Here is a tiny trained network, its code and every weight. The questions are about switching its units off for an input and a class, where a switched-off unit gives its printed mean instead of its output.

import numpy as np


def w(rows, s, z=0):
    codes = np.array(rows[::2]) - 128.0
    scale = np.full(codes.shape[1], s)
    scale[-1] = z or s
    return codes * scale


def f(y):
    return y / 2 * (1 + np.tanh(0.7978845608 * (y + 0.044715 * y**3)))


def log_softmax(a):
    a = a - a.max(-1, keepdims=True)
    return a - np.log(np.exp(a).sum(-1, keepdims=True))


def net(x, mask):
    res = np.array(x, float).reshape(1, 6) / 4 @ E
    y = f(res @ A[0][:, :-1].T + A[0][:, -1])
    res = res + np.where(mask, y, B[0][:, -1]) @ B[0][:, :-1]
    return log_softmax(res[-1] @ U[:, :-1].T + U[:, -1])


A, B = {}, {}
E = w([
[129,130,129,126,130,128,130],'x0',
[87,152,151,2,189,120,118],'x1',
[127,128,129,130,127,129,127],'x2',
[213,129,107,143,196,76,70],'x3',
[143,217,85,210,170,163,237],'x4',
[135,96,32,70,106,136,149],'x5',
],0.007)
A[0] = w([
[97,163,146,59,193,128,142,44],'N0',
[126,189,96,146,175,144,184,20],'N1',
[177,149,96,128,211,112,80,45],'N2',
[118,174,234,150,156,138,112,38],'N3',
[59,139,139,106,91,166,169,90],'N4',
[119,136,11,72,124,151,131,32],'N5',
[72,137,141,125,92,161,141,4],'N6',
],0.012,0.004)
B[0] = w([
[126,146,137,227,77,175,88,231],'N0',
[103,62,173,92,110,131,48,239],'N1',
[187,126,224,118,133,116,201,210],'N2',
[110,12,24,115,150,92,191,223],'N3',
[171,130,226,139,170,111,163,253],'N4',
[81,62,88,156,138,73,176,207],'N5',
[255,152,96,90,111,47,128,167],'N6',
],0.021,0.0043)
U = w([
[106,78,52,139,158,79,185,35],'0',
[197,157,171,108,149,99,171,61],'1',
[94,65,168,35,105,121,14,103],'2',
[104,151,118,129,151,151,140,251],'3',
[110,144,125,130,155,161,138,241],'4',
[148,143,104,224,63,170,129,129],'5',
[108,213,83,63,185,185,131,94],'6',
[109,254,40,39,178,174,128,52],'7',
],0.01,0.012)

Each question gives the input, the list of numbers given to net, and the class t.
The units are the neurons (one row each of A and B). Each row of codes is followed by its name. A weight is (code - 128) times the scale printed after its matrix; where a second scale follows, it is the last column's (A, B and U).
mask holds one flag per neuron, in row order. A switched-off neuron (its flag False) gives its mean, the last column of its row in B, instead of its output. The means were averaged over made-up inputs and are rounded, as every weight is.
A unit's drop is (log p(t) with every unit on - log p(t) with that unit switched off) / (log p(t) with every unit on - log p(t) with every unit switched off).
The circuit of an input: a set's keep is (log p(t) with only the set's units on - log p(t) with every unit switched off) / (log p(t) with every unit on - log p(t) with every unit switched off). Starting from all 7 units, units are removed one at a time, each time the one whose removal leaves the highest keep (on an exact tie, the one counted first), for as long as the keep stays at least 0.8.
circuit, biggest first: the units of the circuit, biggest drop first
most important unit: the unit with the biggest drop
k most important neurons: the k neurons with the biggest drops, biggest first
drop of u: that unit's drop, to one decimal
input [3,0,4,-4,-3,2], class 1: 2 most important neurons -> [N1; N0]
input [6,2,3,-6,1,-6], class 0: 2 most important neurons -> [N3; N2]
input [-2,5,6,8,-6,0], class 1: circuit, biggest first -> [N2]
input [-2,-4,3,-5,-3,8], class 0: 2 most important neurons -> [N5; N0]
input [6,-4,7,8,2,-6], class 1: 3 most important neurons -> [N2; N5; N0]
input [-4,2,-3,-4,-2,-6], class 0: 2 most important neurons -> [N3; N1]
input [1,7,-2,-7,1,-3], class 1: 2 most important neurons -> [N4; N6]
input [0,-2,5,6,-4,-1], class 1: 2 most important neurons -> [N2; N1]
input [-3,4,0,6,3,8], class 0: 2 most important neurons -> [N5; N4]
input [0,5,-8,-8,-5,-1], class 1: 2 most important neurons -> [N4; N6]
input [3,0,5,-1,-7,7], class 0: 2 most important neurons -> [N5; N1]
input [3,7,-1,4,2,-6], class 5: 3 most important neurons -> [N0; N5; N4]
input [3,1,1,-7,5,-6], class 1: 3 most important neurons -> [N4; N6; N5]
input [0,-4,-7,8,-3,6], class 1: most important unit -> N2
input [7,5,-7,-4,5,-8], class 0: drop of N3 -> 1.9
input [2,2,-1,1,8,-7], class 2: drop of N5 -> 0.1
input [-1,-4,-5,-4,7,-5], class 2: drop of N1 -> 0.8
